Below are the code and all the weights of a small trained network. Each question names an input and a class and asks about switching units off, where a switched-off unit gives its printed mean instead of its output.

import numpy as np


def w(rows, s, z=0):
    codes = np.array(rows[::2]) - 128.0
    scale = np.full(codes.shape[1], s)
    scale[-1] = z or s
    return codes * scale


def f(y):
    return np.maximum(y, 0)


def log_softmax(a):
    a = a - a.max(-1, keepdims=True)
    return a - np.log(np.exp(a).sum(-1, keepdims=True))


def net(x, mask):
    res = np.array(x, float).reshape(1, 8) / 4 @ E
    y = f(res @ A[0][:, :-1].T + A[0][:, -1])
    res = res + np.where(mask, y, B[0][:, -1]) @ B[0][:, :-1]
    return log_softmax(res[-1] @ U[:, :-1].T + U[:, -1])


A, B = {}, {}
E = w([
[196,201,151,68,162,147,116,143,105,123],'x0',
[58,140,117,69,182,89,83,172,93,134],'x1',
[56,116,163,140,121,107,180,126,68,86],'x2',
[146,131,124,152,164,147,129,183,167,136],'x3',
[112,144,63,82,164,149,174,112,167,79],'x4',
[227,108,129,166,132,66,166,139,107,66],'x5',
[148,96,93,86,133,73,121,149,133,121],'x6',
[159,181,72,172,144,246,104,137,128,130],'x7',
],0.011)
A[0] = w([
[136,95,68,138,65,118,193,123,172,126,123],'N1',
[138,91,171,105,123,126,2,156,116,225,162],'N2',
[116,118,239,155,86,82,204,98,109,109,187],'N3',
[38,159,96,88,144,112,211,145,118,136,91],'N4',
[107,71,91,138,163,78,91,208,153,106,150],'N5',
[15,140,147,88,112,144,201,87,80,90,209],'N6',
[100,104,207,135,138,127,44,123,80,216,248],'N7',
[129,139,86,127,124,160,158,125,170,163,240],'N8',
[140,83,198,107,77,68,197,157,113,132,37],'N9',
],0.0085,0.0016)
B[0] = w([
[143,92,123,106,140,66,202,60,165,150,191],'N1',
[67,138,157,139,137,2,63,80,122,147,218],'N2',
[50,209,129,132,10,109,219,213,143,60,249],'N3',
[39,75,200,106,167,105,108,83,70,70,213],'N4',
[115,159,37,93,192,104,64,173,44,237,206],'N5',
[136,96,185,133,141,77,155,82,62,24,254],'N6',
[197,126,136,96,80,4,122,164,101,187,222],'N7',
[125,213,88,176,25,80,129,141,111,89,189],'N8',
[34,239,227,97,154,163,120,186,216,93,222],'N9',
],0.0087,0.0098)
U = w([
[176,208,109,143,167,220,129,214,80,95,128],'0',
[125,77,135,119,190,57,27,151,93,194,47],'1',
[38,212,170,77,151,121,91,161,139,102,131],'2',
[131,1,78,136,118,108,158,94,180,121,3],'3',
[144,156,147,196,12,91,180,153,141,87,254],'4',
[152,73,225,138,173,100,105,93,49,71,148],'5',
],0.0091,0.0027)

Each question gives the input, the list of numbers given to net, and the class t.
The units are the neurons (one row each of A and B). Each row of codes is followed by its name. A weight is (code - 128) times the scale printed after its matrix; where a second scale follows, it is the last column's (A, B and U).
mask holds one flag per neuron, in row order. A switched-off neuron (its flag False) gives its mean, the last column of its row in B, instead of its output. The means were averaged over made-up inputs and are rounded, as every weight is.
A unit's drop is (log p(t) with every unit on - log p(t) with that unit switched off) / (log p(t) with every unit on - log p(t) with every unit switched off).
The circuit of an input: a set's keep is (log p(t) with only the set's units on - log p(t) with every unit switched off) / (log p(t) with every unit on - log p(t) with every unit switched off). Starting from all 9 units, units are removed one at a time, each time the one whose removal leaves the highest keep (on an exact tie, the one counted first), for as long as the keep stays at least 0.8.
circuit, biggest first: the units of the circuit, biggest drop first
most important unit: the unit with the biggest drop
k most important neurons: the k neurons with the biggest drops, biggest first
drop of u: that unit's drop, to one decimal
input [-3,2,1,-6,-4,3,7,-5], class 2: most important unit : N9
input [7,2,7,1,3,1,-2,-1], class 5: circuit, biggest first : (N6, N4)
input [7,3,-8,4,7,-8,-8,7], class 0: circuit, biggest first : (N9, N4)
input [8,-1,0,0,-3,-5,7,4], class 1: circuit, biggest first : (N3, N9)
input [2,-7,7,-3,6,-3,2,-8], class 2: 2 most important neurons : (N9, N3)
input [-1,-4,-3,-5,8,-5,3,-6], class 5: circuit, biggest first : (N6, N3)
input [0,-2,-8,-2,0,0,-8,4], class 0: circuit, biggest first : (N3, N4)
input [7,-1,5,5,-4,3,-4,3], class 0: 2 most important neurons : (N2, N6)
input [2,7,7,3,-6,7,-8,6], class 4: circuit, biggest first : (N5, N4)
input [2,-6,2,4,8,-3,1,6], class 4: 2 most important neurons : (N8, N5)
input [-8,1,3,-4,2,8,6,-8], class 2: 2 most important neurons : (N9, N5)
input [2,0,7,2,1,1,8,5], class 5: 3 most important neurons : (N3, N9, N8)
input [-8,-4,-7,3,-4,7,8,2], class 3: 2 most important neurons : (N1, N7)
input [1,6,2,-6,8,-3,-1,4], class 5: most important unit : N6
input [6,2,6,-6,-8,2,-4,0], class 4: 2 most important neurons : (N3, N7)
input [2,4,8,8,3,-1,-2,-2], class 5: 2 most important neurons : (N6, N4)
input [-5,8,-2,0,2,1,-6,8], class 0: 2 most important neurons : (N2, N9)
input [4,-1,-5,-4,-2,8,6,8], class 0: drop of N2 : 0.1
input [2,3,5,5,2,-1,3,1], class 5: drop of N3 : 0.3
input [-5,0,-4,-5,2,4,0,-6], class 2: drop of N7 : 0.3
input [-3,-3,-5,8,3,-5,-2,1], class 4: circuit, biggest first : (N8)
input [-4,-1,4,-2,2,4,5,-1], class 2: drop of N7 : 0.2
